Below is a small trained network, with its code and all its weights. Each question gives an input and a class and asks what happens when units are switched off, that is, made to give their printed mean instead of their output.

import numpy as np


def w(rows, s, z=0):
    codes = np.array(rows[::2]) - 128.0
    scale = np.full(codes.shape[1], s)
    scale[-1] = z or s
    return codes * scale


def norm(h):
    return h / np.sqrt((h * h).mean(-1, keepdims=True) + 1e-5)


def f(y):
    return np.maximum(y, 0)


def log_softmax(a):
    a = a - a.max(-1, keepdims=True)
    return a - np.log(np.exp(a).sum(-1, keepdims=True))


def net(x, mask):
    res = np.array(x, float).reshape(1, 6) / 4 @ E
    u = 0
    for l in range(4):
        y = f(norm(res) @ A[l][:, :-1].T + A[l][:, -1])
        res = res + np.where(mask[u : u + 8], y, B[l][:, -1]) @ B[l][:, :-1]
        u += 8
    return log_softmax(norm(res)[-1] @ U[:, :-1].T + U[:, -1])


A, B = {}, {}
E = w([
[160,83,160,120,211,59,59],'x0',
[27,124,119,118,169,32,204],'x1',
[128,128,129,127,127,128,129],'x2',
[2,111,215,160,91,167,61],'x3',
[145,26,108,251,54,68,152],'x4',
[128,128,130,126,127,127,128],'x5',
],0.007)
A[0] = w([
[146,127,141,161,87,217,40,95],'0.n0',
[45,95,196,179,102,156,120,43],'0.n1',
[80,153,107,100,88,177,221,57],'0.n2',
[149,160,110,102,75,99,97,124],'0.n3',
[59,112,91,108,152,80,164,2],'0.n4',
[90,175,87,135,31,202,131,64],'0.n5',
[65,180,120,94,161,159,124,111],'0.n6',
[2,97,120,77,142,101,204,116],'0.n7',
],0.0079,0.0072)
B[0] = w([
[220,167,205,192,150,127,139,244],'0.n0',
[80,204,94,197,113,113,89,203],'0.n1',
[125,2,136,126,209,189,133,174],'0.n2',
[149,121,113,207,211,182,153,151],'0.n3',
[123,164,217,159,148,48,217,145],'0.n4',
[103,61,140,123,187,169,148,205],'0.n5',
[53,149,99,24,22,43,108,210],'0.n6',
[213,153,228,192,164,115,152,252],'0.n7',
],0.0079,0.0046)
A[1] = w([
[95,169,119,126,113,12,125,226],'1.n0',
[73,167,128,128,39,213,252,9],'1.n1',
[141,57,141,82,235,78,4,2],'1.n2',
[94,130,73,78,112,180,72,56],'1.n3',
[91,132,97,49,138,103,41,130],'1.n4',
[243,104,95,120,150,177,21,85],'1.n5',
[118,126,156,131,154,55,1,33],'1.n6',
[50,117,164,135,48,160,89,54],'1.n7',
],0.0069,0.0044)
B[1] = w([
[160,144,151,180,92,239,153,253],'1.n0',
[116,1,173,151,216,163,185,157],'1.n1',
[115,37,143,100,181,135,179,177],'1.n2',
[58,164,148,116,130,93,196,138],'1.n3',
[83,74,105,96,95,114,102,170],'1.n4',
[136,169,177,149,89,153,170,215],'1.n5',
[81,56,127,155,193,186,187,184],'1.n6',
[126,163,49,174,231,137,65,166],'1.n7',
],0.0085,0.0053)
A[2] = w([
[95,79,192,125,111,157,126,178],'2.n0',
[60,158,166,106,122,131,47,67],'2.n1',
[135,172,134,40,146,139,104,54],'2.n2',
[197,131,31,77,126,107,198,133],'2.n3',
[122,174,124,72,169,183,94,7],'2.n4',
[67,181,161,81,134,125,178,90],'2.n5',
[99,182,137,121,164,2,180,91],'2.n6',
[120,78,88,225,66,112,112,145],'2.n7',
],0.0097,0.0021)
B[2] = w([
[141,168,93,100,155,85,112,255],'2.n0',
[146,220,72,146,175,85,140,185],'2.n1',
[159,114,69,150,123,39,159,180],'2.n2',
[23,226,99,160,223,121,12,210],'2.n3',
[136,86,67,111,1,156,164,182],'2.n4',
[166,78,140,145,43,103,183,204],'2.n5',
[161,139,239,176,57,174,164,182],'2.n6',
[100,140,93,5,77,66,183,254],'2.n7',
],0.0096,0.0056)
A[3] = w([
[106,89,98,96,44,54,110,2],'3.n0',
[225,150,137,94,41,229,41,131],'3.n1',
[34,184,125,157,155,147,44,69],'3.n2',
[95,130,107,6,53,90,134,106],'3.n3',
[97,53,82,123,133,219,168,86],'3.n4',
[133,11,156,101,201,124,121,113],'3.n5',
[41,147,154,166,79,116,43,54],'3.n6',
[124,38,127,131,203,157,232,215],'3.n7',
],0.011,0.0031)
B[3] = w([
[189,80,55,25,51,85,181,180],'3.n0',
[65,79,212,156,109,94,188,208],'3.n1',
[171,219,58,172,124,78,106,194],'3.n2',
[179,30,66,89,87,92,165,203],'3.n3',
[101,128,113,44,184,116,7,168],'3.n4',
[67,133,116,64,153,164,29,179],'3.n5',
[177,158,85,127,219,161,153,165],'3.n6',
[134,114,150,118,109,188,60,254],'3.n7',
],0.011,0.0079)
U = w([
[135,126,251,195,113,114,204,202],'0',
[144,76,39,74,79,60,170,110],'1',
[127,233,41,197,191,84,99,7],'2',
[92,96,138,95,168,161,15,195],'3',
],0.016,0.0018)

Each question gives the input, the list of numbers given to net, and the class t.
The units are the neurons (one row each of A and B). Each row of codes is followed by its name. A weight is (code - 128) times the scale printed after its matrix; where a second scale follows, it is the last column's (A, B and U).
mask holds one flag per neuron, layer by layer. A switched-off neuron (its flag False) gives its mean, the last column of its row in B, instead of its output. The means were averaged over made-up inputs and are rounded, as every weight is.
A unit's drop is (log p(t) with every unit on - log p(t) with that unit switched off) / (log p(t) with every unit on - log p(t) with every unit switched off).
The circuit of an input: a set's keep is (log p(t) with only the set's units on - log p(t) with every unit switched off) / (log p(t) with every unit on - log p(t) with every unit switched off). Starting from the 12 units with the biggest drops (on a tie, the unit counted first), units are removed one at a time, each time the one whose removal leaves the highest keep (on an exact tie, the one counted first), for as long as the keep stays at least 0.8.
circuit, biggest first: the units of the circuit, biggest drop first
most important unit: the unit with the biggest drop
top k neurons in layer l: the k neurons of layer l with the biggest drops, biggest first
drop of u: that unit's drop, to one decimal
input [3,8,-7,-7,2,0], class 0: circuit, biggest first -> (2.n6)
input [-6,0,3,7,6,5], class 2: circuit, biggest first -> (1.n7 3.n6)
input [8,6,5,8,6,8], class 2: circuit, biggest first -> (0.n1 3.n6)
input [-7,-6,-6,7,3,-2], class 2: circuit, biggest first -> (1.n7 3.n2)
input [-5,1,2,-5,1,2], class 2: top 2 neurons in layer 1 -> (1.n0 1.n6)
input [0,6,-2,6,-6,-8], class 0: top 4 neurons in layer 2 -> (2.n5 2.n7 2.n3 2.n6)
input [-8,-8,-1,0,-5,6], class 0: top 2 neurons in layer 3 -> (3.n1 3.n5)
input [-8,-1,-8,4,7,-8], class 3: top 3 neurons in layer 1 -> (1.n1 1.n7 1.n4)
input [8,-5,5,-7,7,3], class 3: top 2 neurons in layer 0 -> (0.n6 0.n1)
input [6,-6,5,7,-8,-4], class 1: top 2 neurons in layer 2 -> (2.n4 2.n3)
input [-3,-2,-2,-5,-4,0], class 2: top 2 neurons in layer 2 -> (2.n3 2.n7)
input [2,-4,-5,4,-5,-2], class 1: top 2 neurons in layer 0 -> (0.n6 0.n7)
input [-2,4,-6,7,-6,-6], class 2: top 2 neurons in layer 1 -> (1.n7 1.n0)
input [1,7,-3,4,-6,-1], class 0: most important unit -> 0.n7
input [-6,-8,-6,-7,-5,-3], class 0: drop of 1.n5 -> 0.1
input [2,-8,-6,3,5,-3], class 0: drop of 0.n0 -> 0.7
input [-8,-4,5,-4,6,0], class 3: drop of 1.n1 -> 0.4
